Below are the code and all the weights of a small trained network. Each question names an input and a class and asks about switching units off, where a switched-off unit gives its printed mean instead of its output.

import numpy as np


def w(rows, s, z=0):
    codes = np.array(rows[::2]) - 128.0
    scale = np.full(codes.shape[1], s)
    scale[-1] = z or s
    return codes * scale


def f(y):
    return np.maximum(y, 0)


def log_softmax(a):
    a = a - a.max(-1, keepdims=True)
    return a - np.log(np.exp(a).sum(-1, keepdims=True))


def net(x, mask):
    res = np.array(x, float).reshape(1, 7) / 4 @ E
    y = f(res @ A[0][:, :-1].T + A[0][:, -1])
    res = res + np.where(mask, y, B[0][:, -1]) @ B[0][:, :-1]
    return log_softmax(res[-1] @ U[:, :-1].T + U[:, -1])


A, B = {}, {}
E = w([
[126,132,126,128,133,126,127,138,126],'x0',
[105,38,147,107,200,90,110,88,182],'x1',
[187,97,63,116,170,121,160,99,68],'x2',
[115,97,112,252,146,155,149,145,120],'x3',
[178,64,139,172,97,66,105,147,93],'x4',
[86,136,73,160,114,38,147,108,129],'x5',
[97,175,170,131,163,113,97,69,52],'x6',
],0.012)
A[0] = w([
[73,94,78,206,158,172,141,146,78,229],'neuron 0',
[149,171,128,163,101,134,171,124,106,41],'neuron 1',
[151,206,112,120,79,137,174,166,64,55],'neuron 2',
[164,111,137,186,119,73,83,162,102,222],'neuron 3',
[176,99,82,116,97,143,207,183,239,72],'neuron 4',
[89,157,142,146,102,98,133,128,160,143],'neuron 5',
[88,127,104,145,136,201,118,102,144,240],'neuron 6',
[137,156,97,125,169,145,167,90,147,139],'neuron 7',
[134,131,152,122,152,180,68,62,73,127],'neuron 8',
[86,155,60,151,109,56,134,133,140,157],'neuron 9',
[89,170,94,126,167,142,152,76,167,172],'neuron 10',
[128,193,78,134,109,172,137,114,128,110],'neuron 11',
[101,154,102,174,129,91,172,114,142,112],'neuron 12',
[143,117,151,175,175,127,138,90,170,131],'neuron 13',
[114,163,133,126,34,143,125,138,110,63],'neuron 14',
[137,141,130,161,79,163,130,133,106,65],'neuron 15',
[170,136,136,142,115,84,48,111,101,175],'neuron 16',
[77,115,157,137,141,121,101,162,141,97],'neuron 17',
[156,102,84,128,146,164,185,99,85,96],'neuron 18',
[70,75,135,89,208,113,115,100,170,57],'neuron 19',
[78,155,164,148,92,114,84,155,174,15],'neuron 20',
[107,131,81,102,92,134,98,107,141,132],'neuron 21',
[180,108,201,142,173,211,99,193,123,255],'neuron 22',
[215,81,160,148,93,66,59,128,112,118],'neuron 23',
[101,149,137,117,150,119,99,75,58,42],'neuron 24',
[163,152,123,8,100,61,120,111,119,146],'neuron 25',
[171,113,41,91,164,131,151,101,73,35],'neuron 26',
[50,125,184,152,141,143,129,79,46,70],'neuron 27',
[161,77,78,99,77,163,154,120,149,57],'neuron 28',
[88,162,76,143,136,45,109,106,151,87],'neuron 29',
[91,120,186,139,54,139,94,117,165,82],'neuron 30',
],0.012,0.0051)
B[0] = w([
[83,159,201,145,43,72,145,136,171,237],'neuron 0',
[199,100,137,144,153,78,100,180,144,163],'neuron 1',
[158,84,133,124,208,53,79,97,162,204],'neuron 2',
[125,172,77,75,108,138,172,121,186,235],'neuron 3',
[58,157,78,211,139,142,36,124,109,236],'neuron 4',
[93,97,145,81,139,137,170,100,95,179],'neuron 5',
[145,144,109,106,70,115,175,104,165,193],'neuron 6',
[145,207,95,82,121,131,169,114,147,169],'neuron 7',
[115,107,93,177,104,153,107,113,94,204],'neuron 8',
[169,98,165,110,126,186,89,2,71,218],'neuron 9',
[178,162,57,99,100,142,183,139,160,195],'neuron 10',
[174,116,100,81,146,95,123,155,162,178],'neuron 11',
[150,134,160,114,99,155,120,64,103,183],'neuron 12',
[160,140,184,126,151,47,115,161,174,183],'neuron 13',
[164,99,142,121,186,87,133,149,125,181],'neuron 14',
[139,88,173,103,194,47,108,148,143,164],'neuron 15',
[133,148,68,100,113,155,147,137,177,205],'neuron 16',
[148,131,143,92,192,123,182,181,86,167],'neuron 17',
[69,91,183,87,185,156,182,159,123,186],'neuron 18',
[225,98,128,155,206,78,105,145,149,223],'neuron 19',
[80,79,112,119,172,176,181,211,100,178],'neuron 20',
[122,126,130,156,111,115,138,101,136,157],'neuron 21',
[144,75,144,85,66,163,107,14,117,239],'neuron 22',
[164,162,60,101,113,137,168,160,145,234],'neuron 23',
[56,145,74,174,155,131,81,123,156,196],'neuron 24',
[81,180,226,204,64,78,159,114,181,246],'neuron 25',
[35,81,173,72,189,140,187,195,26,204],'neuron 26',
[74,178,77,175,143,151,66,162,146,212],'neuron 27',
[88,133,106,147,128,173,76,142,128,181],'neuron 28',
[162,85,126,117,102,171,99,76,57,206],'neuron 29',
[87,46,95,96,172,160,189,174,56,185],'neuron 30',
],0.0076,0.013)
U = w([
[48,93,137,105,168,147,194,182,46,101],'0',
[207,111,124,138,200,54,68,136,167,96],'1',
[33,166,25,195,116,168,2,133,125,98],'2',
[163,104,141,98,65,181,87,26,75,113],'3',
[107,139,97,114,93,116,137,115,150,246],'4',
[83,172,203,169,48,87,164,138,175,123],'5',
[163,188,12,91,88,146,186,137,180,102],'6',
],0.0094,0.014)

Each question gives the input, the list of numbers given to net, and the class t.
The units are the neurons (one row each of A and B). Each row of codes is followed by its name. A weight is (code - 128) times the scale printed after its matrix; where a second scale follows, it is the last column's (A, B and U).
mask holds one flag per neuron, in row order. A switched-off neuron (its flag False) gives its mean, the last column of its row in B, instead of its output. The means were averaged over made-up inputs and are rounded, as every weight is.
A unit's drop is (log p(t) with every unit on - log p(t) with that unit switched off) / (log p(t) with every unit on - log p(t) with every unit switched off).
The circuit of an input: a set's keep is (log p(t) with only the set's units on - log p(t) with every unit switched off) / (log p(t) with every unit on - log p(t) with every unit switched off). Starting from the 12 units with the biggest drops (on a tie, the unit counted first), units are removed one at a time, each time the one whose removal leaves the highest keep (on an exact tie, the one counted first), for as long as the keep stays at least 0.8.
circuit, biggest first: the units of the circuit, biggest drop first
top k neurons: the k neurons with the biggest drops, biggest first
drop when u is switched off: that unit's drop, to one decimal
input [1,-1,6,-7,-7,-2,0], class 5: circuit, biggest first -> [neuron 25]
input [-4,1,-1,7,3,-1,-6], class 5: top 2 neurons -> [neuron 0; neuron 27]
input [-6,6,3,-8,-1,-7,7], class 5: top 3 neurons -> [neuron 25; neuron 4; neuron 9]
input [5,-5,-6,-1,7,4,5], class 6: top 4 neurons -> [neuron 3; neuron 16; neuron 26; neuron 23]
input [1,-8,-8,4,0,-5,3], class 0: top 2 neurons -> [neuron 30; neuron 20]
input [5,-4,-8,7,2,6,2], class 0: circuit, biggest first -> [neuron 20; neuron 30]
input [7,-8,6,4,6,3,-2], class 1: top 2 neurons -> [neuron 2; neuron 1]
input [-3,2,-8,1,-6,6,-2], class 0: top 2 neurons -> [neuron 20; neuron 30]
input [4,-1,-6,-3,-7,-1,2], class 6: top 3 neurons -> [neuron 10; neuron 26; neuron 6]
input [-6,7,5,-7,-4,-2,-1], class 1: top 2 neurons -> [neuron 19; neuron 0]
input [6,-1,-2,-8,2,-6,4], class 5: top 3 neurons -> [neuron 25; neuron 9; neuron 29]
input [-1,-8,-7,-7,7,1,1], class 1: top 2 neurons -> [neuron 2; neuron 14]
input [4,-8,6,5,8,-6,3], class 1: top 2 neurons -> [neuron 2; neuron 15]
input [5,-7,-5,2,8,-1,-3], class 6: circuit, biggest first -> [neuron 3]
input [4,4,2,1,-3,5,8], class 2: drop when neuron 27 is switched off -> 0.6
input [7,8,-5,3,2,-8,7], class 1: drop when neuron 5 is switched off -> 0.1
input [-1,7,1,3,0,5,-6], class 1: drop when neuron 27 is switched off -> 0.2
